In the rows, zero is written as 128.
Each row of numbers stands for one element and depends on some of the facts below. Use the named rows to name the rest.

Facts:
{(75),(589),(548),(465),(68),(369),(669),(57),(565),(214),(537),(616),(547),(502),(604),(212),(2),(260),(104)} χ a
{(149),(113),(371),(177),(634),(603),(375),(667),(656),(361),(381)} χ b
{(401),(629),(652),(355),(54)} χ d
{(30),(46),(385),(331),(494),(470)} χ e
{(277),(664),(415),(503),(18),(147),(559),(396)} χ f
{(378),(329),(427),(411),(61),(352),(364),(159)} χ c
[(75)] μ (604)
[(371)] μ (589)
[(589)] μ (30)
[(177)] μ (277)
[(30)] μ (212)
[(548)] μ (331)
[(465)] μ (537)
[(664)] μ (260)
[(46)] μ (18)
[(634)] μ (177)
[(603)] μ (547)
[(375)] μ (629)
[(669)] μ (415)
[(57)] μ (104)
[(667)] μ (369)
[(415)] μ (361)
[(361)] μ (214)
[(214)] μ (113)
[(616)] μ (503)
[(547)] μ (57)
[(652)] μ (149)
[(159)] μ (61)
[(331)] μ (616)
[(494)] μ (427)
[(18)] μ (634)
[(604)] μ (46)
[(212)] μ (159)
[(355)] μ (352)
[(260)] μ (465)
σ h <- (75),(113),(589),(401),(277),(385),(503),(61),(361),(352),(652),(364),(381),(331),(494),(396),(104)
σ k <- (149),(371),(30),(329),(656),(260)
σ i <- (177),(548),(664),(68),(369),(427),(57),(616),(604),(559)
σ g <- (465),(634),(375),(629),(669),(411),(667),(415),(547),(502),(159),(147),(212),(355),(54),(470)
σ j <- (378),(46),(565),(214),(537),(18)
σ l <- (603),(2)

Known rows:
[ 99 112 135 168 131 133 120] -> (369)
[135 154 119  97 123 125 130] -> (494)
[138 135 125 165 125 138 130] -> (427)
[132 116 138 149 127 134 123] -> (629)
[111  83  83 194 146 134 224] -> (634)
[ 95  82  80 159 145 125 221] -> (18)
[ 86  94  62 122 142 133 210] -> (46)
[108 109 142 130 129 129 119] -> (502)
[100 122 132 136 136 128 111] -> (68)
[ 89 123 132  95 137 129  98] -> (548)
[155 132 122 120 117 131 131] -> (378)
[174 134 121  80 120 125 118] -> (603)
[111 114 143 111 127 131 112] -> (547)
[100 134 135 117 128 119 133] -> (401)
[139 148 124 129 119 130 138] -> (385)
[182 154 157 124 108 141  81] -> (159)
[134 131 126  99 143 122  95] -> (664)
[104 118 140  74 133 130  95] -> (669)
[160 140 135 130 131 130 137] -> (656)
[138 131 126 129 126 140 130] -> (411)
[119 124 139 119 113 123 102] -> (214)

Name these rows:
Some rows may be elements named above.
[108  94  79 222 153 136 225] -> (177)
[168 142 139 157 127 128 139] -> (149)
[ 12  96  68  70 159 117 194] -> (75)
[ 97 127 144 118 127 127 115] -> (260)
[147 133 132 101 144 121 109] -> (664)
[ 98 128 147 113 129 128 113] -> (260)
[171 142 139 155 129 127 137] -> (149)
[156 126 143 117 134 127 104] -> (415)
[167 158 135 117 119 118 121] -> (361)
[135 133 172 120 115 131  69] -> (212)
[103 118 136 164 131 132 112] -> (369)
[152 138 141 155 122 116 126] -> (503)
[137 151 121 106 120 123 126] -> (494)
[166 140 136 161 128 128 139] -> (149)
[ 83  96  63 130 143 134 218] -> (46)
[182 171 156 152 102 130  91] -> (61)
[ 22  80  69 118 163 125 190] -> (604)
[115 119 128  98 133 129 114] -> (355)
[104 127 143 146 114 119 124] -> (104)
[131 114 140 149 127 135 120] -> (629)
[180 169 159  59 126 123  78] -> (371)
[157 140 141 159 123 114 132] -> (503)
[101 136 130 104 126 119 124] -> (652)
[149 151 124 156 112 128 133] -> (352)
[167 169 157 101 113 133  81] -> (30)
[139 135 125 129 129 115 134] -> (396)
[157 120 138 130 138 129 129] -> (147)
[172 151 141 155 116 120 123] -> (113)
[116 155 159  86 116 116  70] -> (589)
[105  94  86 250 138 121 236] -> (277)
[134 124 130 136 142 123 118] -> (559)
[104  83  79 157 150 124 217] -> (18)
[118 108 130 109 113 125 116] -> (2)
[120 116 139 142 114 126 120] -> (537)

The same elements again, as new rows of numbers:
Some rows with their names:
[147 136 151  90 137 121 149  85 106 119 161 130 115  91  96 139 126 104
 136 144 133 143 128 106 138 117 151 144  97 173  95 147  93 145 118 165
 120 122 143 111 139 116 124 100 111 100 129 128 127  94 105 143] -> (401)
[150  95 148  97 156 135 131  87  99 149 137 125 120 118 112 138 140  96
 144 140 140  95 114 101 114 134 154 119 126 157  87 166 158 156 114 159
 104 122 135 117 145 139 148 131  97 102 131 151 133 120 105  98] -> (396)
[167 133 175 176 196  94 164  79 132 118 157  72 139 186 164  86 128 124
 177 152  64 102 104  72 105  81 120 186 136 141  95 162  96 168 100  90
 106 171 113  81  76 125  84 139 151 123 110 127 166 116 155 154] -> (214)
[129  84 209 181 149 153 149  72 105 153 159  83 130  86 105 143 149 119
 176 159 141 103 156 169  96  93  96  88 161 140 133 175 161 133 217 132
 131 138  99 144 125 103 147  85 120 165 128 125  90 194  91  57] -> (18)
[133 104 191 177 123 149 145  75  99 119  89 157 176 104  99 139 159  95
 119 142 149  91  84 109 112 168 158 117 161 135 137 164  74 169 103 178
 110 170 124  96 150 169 148 156  92 108 192 164  97 111 122 109] -> (664)
[125 121 139 172 104 131 131 107  64 110 115 122 142 133  98 150 132 101
 149 152 102 145  80  92 111 169 146 151 151 137 137 151  62 122 134 119
 148 200 133 144  94 148 104 146 128 103 121 153 110  90 112 134] -> (260)
[122 139 112 150 101 145 139 126  75 123 101 120 129 112 118 165 130 145
 148 144 139 127  84 104 109 174 135 138 156 124  83 156  66 154 110 151
 120 162 139 122  93 128  97 155 131 149 115 162 111  97 110 138] -> (465)
[161 150 186 101 134 119 150  77 129 114 140 135 118  86 114 149 131  91
 121 134 143 138 140  95 151 125 143 120 100 170 129 144  85 144 120 154
 124 128 148 116 148 116 134 123 100 101 161 131 132  95 102 145] -> (652)
[135 134 138  88 164 126 127 100 152 168  84 162 118 119 115 135 135 149
  80  65 105 149 171  67 159 120 178 167 156 111 113 175 129  85 109  98
 184 147 148 155 141 114 153  81 123  87 109 146 167 177 136  98] -> (30)
[155 144 139 171 176 135 142 111  86 110 132  99 127 124 116 147 133 133
 146 159 118 115 113 100  85 154 132 140 141 129 135 179  79 152 120  95
 138 164 139 141  99 113 107 148 140 120 110 149 160 154 103 124] -> (565)
[135  90 157 115  95 131 137  83  84 125 137 117 109 113  91 152 142 128
  97 118 106 122 139  73 108 176 141 117 122 109 140 149  83 139  96 126
  99 118 148 100 136 161 133 113 103 102 126 141 124  89  90 130] -> (331)
[106 110 180 179 153 128 145  92 105 114 102 137 160 147  95 140 130 155
  99 140 139 107  91 107 123 173 146 129 163 131 140 154  34 166 104 161
 107 171 144 126 108 163 120 182 113 136 141 146 118 133 108 108] -> (548)
[ 96 111 124 109 104 144 124 130  74 138 132  85  97 144  96 145 120 185
 135 154 111 132  83  85 109 170 146 121  90 142  84 137  66 147 138 122
  97  99 159 132 115 159 116 147 128 132 109 156 121  96  95 123] -> (104)
[ 86 131 145 165 151 148 140 110  84 121  88 126 138 160  96 128 129 169
 114 148 127 118  81 106 114 177 151 135 155 115 112 152  38 169 137 128
 112 147 132 112 114 154 116 166 119 121 114 155 110 127  91 115] -> (57)
[149 101 136 123 147 126 145  81  96 120  95 153 152 112 120 140 127 106
 166 108 116 118 112 121 135 143 161 170 134 126 147 140 161 101 198 101
 136 167 106 137 115 158 108 117 147  92 122 146  98  97 104 135] -> (329)
[169 136 180 174  90 153 149  74  72 116  82 172 164  95 123 149 163  85
 116 144  86 141  73 133  90 156 152  98 138 119 120 146 115 125  92  98
 172 201 162 101 112 125 153 189 101 110 205 162 140 106  98 149] -> (603)
[112  85 167 168 222 147 154  68 118 114 132  74 178  77  88 129 198 133
 153 158 147 179 158 134  72  86 106  77 157 135 147 141 116  65 219 153
 105  86 143 121  68 117 160  93 137 134 162 114  82 202  96 137] -> (177)
[154 106 119  99  89 162 128 101  67 181 121 129 117 101  97 150 130  77
 164 148 141 101  78  82 102 162 150 113 123 134  88 157 149 156 109 140
  93 121 141  84 142 130 129 111  92  98 129 152 102  89  92 139] -> (503)
[149  93 168  90 122 126 131  78 107 153 143 110 107 120 101 157 146 138
 129 115  93 139 153  66 127 140 134 105 123 124 133 150 120 121 104 103
 124 123 140 104 139 132 145 107 109 106 119 146 137 105  96 147] -> (385)
[148 156 147 149 125 111 159  73 122 119 111 149 146 125 116 150 165 138
 137 121  98 114  94 158  72 101 128 115 153 115 118 158 109 123 104 166
 170 147 145 137 146 141 144 160 138 138 173 144 126 108 118 164] -> (375)
[171 138 114  80 161 154 139 133 158 176  74 149 109 178 173 109 120 185
 109  72 158  81 162 134 148  97 183 118  82 191 123 172 141  71 149  77
 183  88 131 147  79 143 134  96  92  96 130 144 133 177 100 130] -> (61)

Which element is each row?
A row may be one of the elements named above.
[143 171 114 113 189 139 134 147 138 160  76 152 115 157 178 148 122 193
  85  97 161  93 149 134 137 111 191 136 156 141  92 171  65  73 110 123
 195 126 139 152  78 101 126  73 108 114 120 133 144 178 142 148] -> (212)
[171 146 174 177 193  94 149  83 123 110 157  73 141 186 164  88 132 132
 183 151  57  97  99  80 114  86 122 189 125 149  92 164 101 174 103 102
 104 177 114  86  80 126  93 151 143 121 110 145 154 123 155 152] -> (214)
[183 142 179  85 202  95 144  71 150 150 158 108 113 173 101  97 160 147
 181 135  55  95  83  91 116  76 144 156  91 134  77 105 156 143  88 123
 103 120 117  82 124 149 159 186 153 122 114 140 162  95 162 154] -> (361)
[137 124 132 129 165 145 166 105  88 155  79 143 157 146 104 124 115 135
 150 135 104  96 123 117 131 128 156 159 120 113 115 138 113 133 180  91
 111 114 108  98 111 169 121  83 130 102 120 160  86 154  86 137] -> (427)
[133 105 171 138 178 146 140  96  97 163  96 130 152 115  95 113 158  97
 137 149 151  96 123 104 122 145 164 122 168 126 103 160 135 154 110 152
 115 137 117  95 138 140 149 115 107 105 120 150  88 154 125 106] -> (559)
[125 131 140 166 166 143 132  99  80 119 120 117 129 104 142 114 133 136
 151 137  99 165 115 108 137 165 145 140 123 119  89 158  80 129 119  88
 167 185 144 118  59 110 124 164 115 130 117 152 141 149 107 134] -> (2)
[167 102 142 102 156 126 128  88  88 152 143 122 127 109 114 139 145  95
 162 142 149 100 110  98 118 138 151 119 120 145  91 152 160 156 111 164
 103 109 134 113 139 135 150 123  92 101 142 149 132 120  98 113] -> (396)
[123  78 221 179 139 148 166  75  94 154 169  98 109  89  91 160 155 143
 151 149 102 127 160 161 125  96 100  84 148 123 184 165 157 120 207  97
 154 144 105 159 140 108 113  85 115 165 118 136 117 180  94  94] -> (46)
[133  98 180 146 177 145 135  91 106 165 100 133 147 115  96 107 166 104
 154 145 155  87  99  98 116 145 150 133 172 119 102 163 128 160 130 154
 118 134 118  92 146 149 138 108 111 105 133 161 100 151 125 102] -> (559)
[167 145 112 115 152 137 165 146 152 164  59 167 112 159 181 136 127 167
 100  54 150  83 159 159 138 100 178 134 138 148 142 170 111  77 126 100
 185 113 115 145  74 130 133  82  95 105 146 133 128 180 119 134] -> (159)
[151 165 124  91 196 122 135 117 149 151  75 163 137 120 100 158 143 198
  75 146 114 165 166  81 158  90 187 145 102 137  69 171  73 120 102 128
 192 146 164 154 117 106 150  85 129  89 117 156 163 200 105 141] -> (589)
[170 130 167 191  92 155 151  64  78 113  74 174 154  87 117 149 172  91
 116 158  87 147  77 138  88 170 145  95 139 120 123 140 113 136  91  95
 161 207 146 101 105 122 156 187 105  96 195 157 135  92 106 171] -> (603)
[169 131 128  84 140  91 157  73 123 153 166  77 113 176 102  85 144 143
 162 144  57 104  87  88  99  75 135 174  83 139  70 125 155 156  87 114
  89  91 142  76 103 162 144 105 135 117  96 140 154  96 155 157] -> (113)
[167 156 116 105 168 139 169 128 153 169  71 179 117 164 187 141 127 182
  85  46 157  81 156 169 133  97 178 140 140 152 134 175 127  69 124  97
 198  99 114 145  74 138 129  79  87 109 155 139 130 166 130 135] -> (159)
[145 127 144  99 149 121 126  89 151 167  75 171 128 115 121 136 143 158
  71  79 108 145 158  77 152 113 175 167 148 120 129 172 133  72  91  78
 191 153 148 155 144 114 145  83 123  94 103 148 147 176 139 111] -> (30)
[ 99 151 221 124 234 146 134  78  74 110 169  90 111 168 112 164 183  97
 134 139 156 165 165 173 161  94  91  81 117 128 158 117 160 120 183 119
 134 163 165 148 143  94  84 188  89 175 108 156 159 188  96 141] -> (75)
[177 144 177  88 224  96 145 127 140 190 159 129 112  94 172 103 146 126
 187 131 108  89  81  93 113  85 146 172 155 117  73 122 155 164  97 167
 130 100  88  76 131 107 156 202 161 139 118 135 147  98 169 126] -> (415)
[122  68 113 110 233 143 126  79  76 152 155  78 149  76  94 141 182 104
 174 142 154 193 156  82  78  74 109 101 133 152  79 152 161  77 216 177
 102  63 152  97  68 107 161  83 114 122 144 115  82 198  96  81] -> (277)
[134  95 168 172 162 128 159  69 113 115 155  86 146  79  93 163 184 172
 169 147 130 184 150 151  70  78 107  87 151 119  94 169 151  60 210 173
 144  93 137 144  67 102 148  98 144 168 155 106  86 192 102 132] -> (634)
[133 113 128 133 147 127 143 112  86 172 136 127 136 101 135 151 147 114
 156 126 149  96  97 129  95 123 135 144 166 114  71 165 136 152  96 167
 131 140 120 120 145 131 143 107 120 119 138 154 112 114 122 104] -> (147)
[140 142 119 148 101 156 142 130  64 142 111  96 128 112  98 144 127 156
 148 147 113  99  74  84  78 178 133 144 128 125 116 164  63 151 137  98
 110 160 141 118 103 122  81 127 135  97 111 156 146 104  94 143] -> (537)
[148 168 150  85 178 103 129  75 154 117  66 174 184 106 102 154 174 165
  78 131  75 160 165 114 155  88 182 186 153 116  79 175 123  89 115 130
 186 178 157 158 141 123 155  92 152  96 128 149 159 196 133 147] -> (371)
[ 86 137 213 165 229 158 134  77  69 128 160 121 137 165  96 127 179 124
 147 144 158 146 167 166 163 102 104  83 147 126 154 137 152 128 219 110
 149 152 122 155 143 103  82 133  86 176 102 146  98 197 116 122] -> (604)
[147 125 135  93 147 122 124 104 145 169  83 163 133 115 119 134 140 159
  84  65 109 141 169  74 145 112 178 164 144 116 106 177 114  69 103  83
 191 166 140 150 138 112 158  77 122  90 108 149 157 181 137 116] -> (30)
[161 150 170  87 228  98 149 129 155 192 158 122 116 102 161 101 139 122
 182 125 104  76  83  93 113  84 140 163 166 126  67 125 155 161  83 171
 134 123  87  72 137 108 159 193 154 136 111 137 141  90 170 116] -> (415)
[191 179 209  94 211  91 142 140 158 140 151 133 114 107 178 139 139 175
 165 129 100  91  85  86 143 107 140 138 163 112  89 104  93 156  97 155
 150 150  89  78  90  96 145 195 164 161 112 117 161 108 168 141] -> (669)

